Here is a tiny trained network, its code and every weight. The questions are about switching its units off for an input and a class, where a switched-off unit gives its printed mean instead of its output.

import numpy as np


def w(rows, s, z=0):
    codes = np.array(rows[::2]) - 128.0
    scale = np.full(codes.shape[1], s)
    scale[-1] = z or s
    return codes * scale


def f(y):
    return np.maximum(y, 0)


def log_softmax(a):
    a = a - a.max(-1, keepdims=True)
    return a - np.log(np.exp(a).sum(-1, keepdims=True))


def net(x, mask):
    res = np.array(x, float).reshape(1, 7) / 4 @ E
    y = f(res @ A[0][:, :-1].T + A[0][:, -1])
    res = res + np.where(mask, y, B[0][:, -1]) @ B[0][:, :-1]
    return log_softmax(res[-1] @ U[:, :-1].T + U[:, -1])


A, B = {}, {}
E = w([
[95,147,1,78,100,244,139],'x0',
[207,176,50,181,223,119,208],'x1',
[134,123,129,124,128,130,127],'x2',
[124,127,127,134,127,130,131],'x3',
[117,142,128,134,123,125,137],'x4',
[130,129,131,127,127,132,130],'x5',
[90,96,152,31,196,93,237],'x6',
],0.0087)
A[0] = w([
[136,109,176,113,147,83,107,224],'neuron 0',
[142,135,191,159,151,100,121,225],'neuron 1',
[171,155,83,178,156,142,113,140],'neuron 2',
[191,124,112,129,193,138,194,132],'neuron 3',
[101,111,158,155,19,160,2,209],'neuron 4',
[159,122,197,158,128,76,135,255],'neuron 5',
[202,172,100,202,114,145,126,162],'neuron 6',
[46,88,167,52,104,112,144,152],'neuron 7',
[147,117,121,75,209,115,215,81],'neuron 8',
[183,169,110,190,169,124,155,226],'neuron 9',
[80,98,135,56,113,164,135,173],'neuron 10',
[85,138,48,79,119,219,135,185],'neuron 11',
[104,133,72,105,108,226,149,168],'neuron 12',
[114,141,78,94,113,182,135,155],'neuron 13',
[96,155,76,113,107,169,139,179],'neuron 14',
[69,53,180,39,89,130,161,164],'neuron 15',
[102,135,55,80,103,209,148,174],'neuron 16',
],0.0092,0.0047)
B[0] = w([
[113,133,190,127,157,77,142,205],'neuron 0',
[141,111,218,136,132,88,124,207],'neuron 1',
[149,105,107,145,125,154,95,183],'neuron 2',
[143,94,84,131,63,109,155,204],'neuron 3',
[106,68,65,89,34,46,254,251],'neuron 4',
[122,111,246,153,136,40,138,229],'neuron 5',
[185,69,136,182,153,177,72,199],'neuron 6',
[88,194,186,76,177,132,69,218],'neuron 7',
[105,128,90,72,85,64,188,215],'neuron 8',
[177,70,141,164,84,121,104,218],'neuron 9',
[99,182,119,74,138,138,115,201],'neuron 10',
[130,151,82,73,94,178,115,235],'neuron 11',
[126,129,82,90,111,189,127,217],'neuron 12',
[119,150,46,101,122,185,115,192],'neuron 13',
[130,116,102,117,97,166,125,193],'neuron 14',
[104,180,161,109,162,126,90,231],'neuron 15',
[126,162,80,87,96,183,108,225],'neuron 16',
],0.0086,0.011)
U = w([
[111,83,160,135,98,50,254,252],'0',
[93,128,76,92,84,145,240,149],'1',
[55,172,206,120,232,96,95,85],'2',
[68,212,141,78,161,176,65,17],'3',
[190,99,178,247,138,116,41,152],'4',
[170,106,113,163,124,224,32,66],'5',
],0.0081,0.0018)

Each question gives the input, the list of numbers given to net, and the class t.
The units are the neurons (one row each of A and B). Each row of codes is followed by its name. A weight is (code - 128) times the scale printed after its matrix; where a second scale follows, it is the last column's (A, B and U).
mask holds one flag per neuron, in row order. A switched-off neuron (its flag False) gives its mean, the last column of its row in B, instead of its output. The means were averaged over made-up inputs and are rounded, as every weight is.
A unit's drop is (log p(t) with every unit on - log p(t) with that unit switched off) / (log p(t) with every unit on - log p(t) with every unit switched off).
The circuit of an input: a set's keep is (log p(t) with only the set's units on - log p(t) with every unit switched off) / (log p(t) with every unit on - log p(t) with every unit switched off). Starting from the 12 units with the biggest drops (on a tie, the unit counted first), units are removed one at a time, each time the one whose removal leaves the highest keep (on an exact tie, the one counted first), for as long as the keep stays at least 0.8.
circuit, biggest first: the units of the circuit, biggest drop first
most important unit: the unit with the biggest drop
k most important neurons: the k neurons with the biggest drops, biggest first
drop of u: that unit's drop, to one decimal
input [7,-2,5,5,-3,6,-8], class 1: most important unit : neuron 4
input [-8,1,-4,5,6,2,-2], class 4: circuit, biggest first : neuron 4; neuron 8
input [-7,6,0,-6,0,5,0], class 4: circuit, biggest first : neuron 4; neuron 9
input [6,-3,-5,7,-5,7,1], class 3: circuit, biggest first : neuron 8; neuron 3; neuron 10
input [1,6,-2,-2,3,-3,0], class 5: circuit, biggest first : neuron 4; neuron 6
input [7,1,0,8,6,4,-5], class 5: 4 most important neurons : neuron 6; neuron 8; neuron 2; neuron 3
input [-6,0,6,1,-3,3,6], class 2: 3 most important neurons : neuron 4; neuron 7; neuron 15
input [-5,8,6,-7,-6,-6,-1], class 4: 2 most important neurons : neuron 4; neuron 6
input [-1,-6,2,-7,-3,-2,1], class 2: 2 most important neurons : neuron 7; neuron 15
input [3,-5,-1,8,0,-3,-7], class 1: drop of neuron 4 : 1.2
input [7,-2,3,7,-5,3,-8], class 1: drop of neuron 4 : 3.2
input [-1,1,3,8,-4,3,-6], class 4: drop of neuron 8 : 0.5
input [-1,-5,-6,0,-6,-2,-8], class 0: drop of neuron 4 : 0.9
input [-5,-7,-5,-3,1,4,-5], class 0: circuit, biggest first : neuron 4
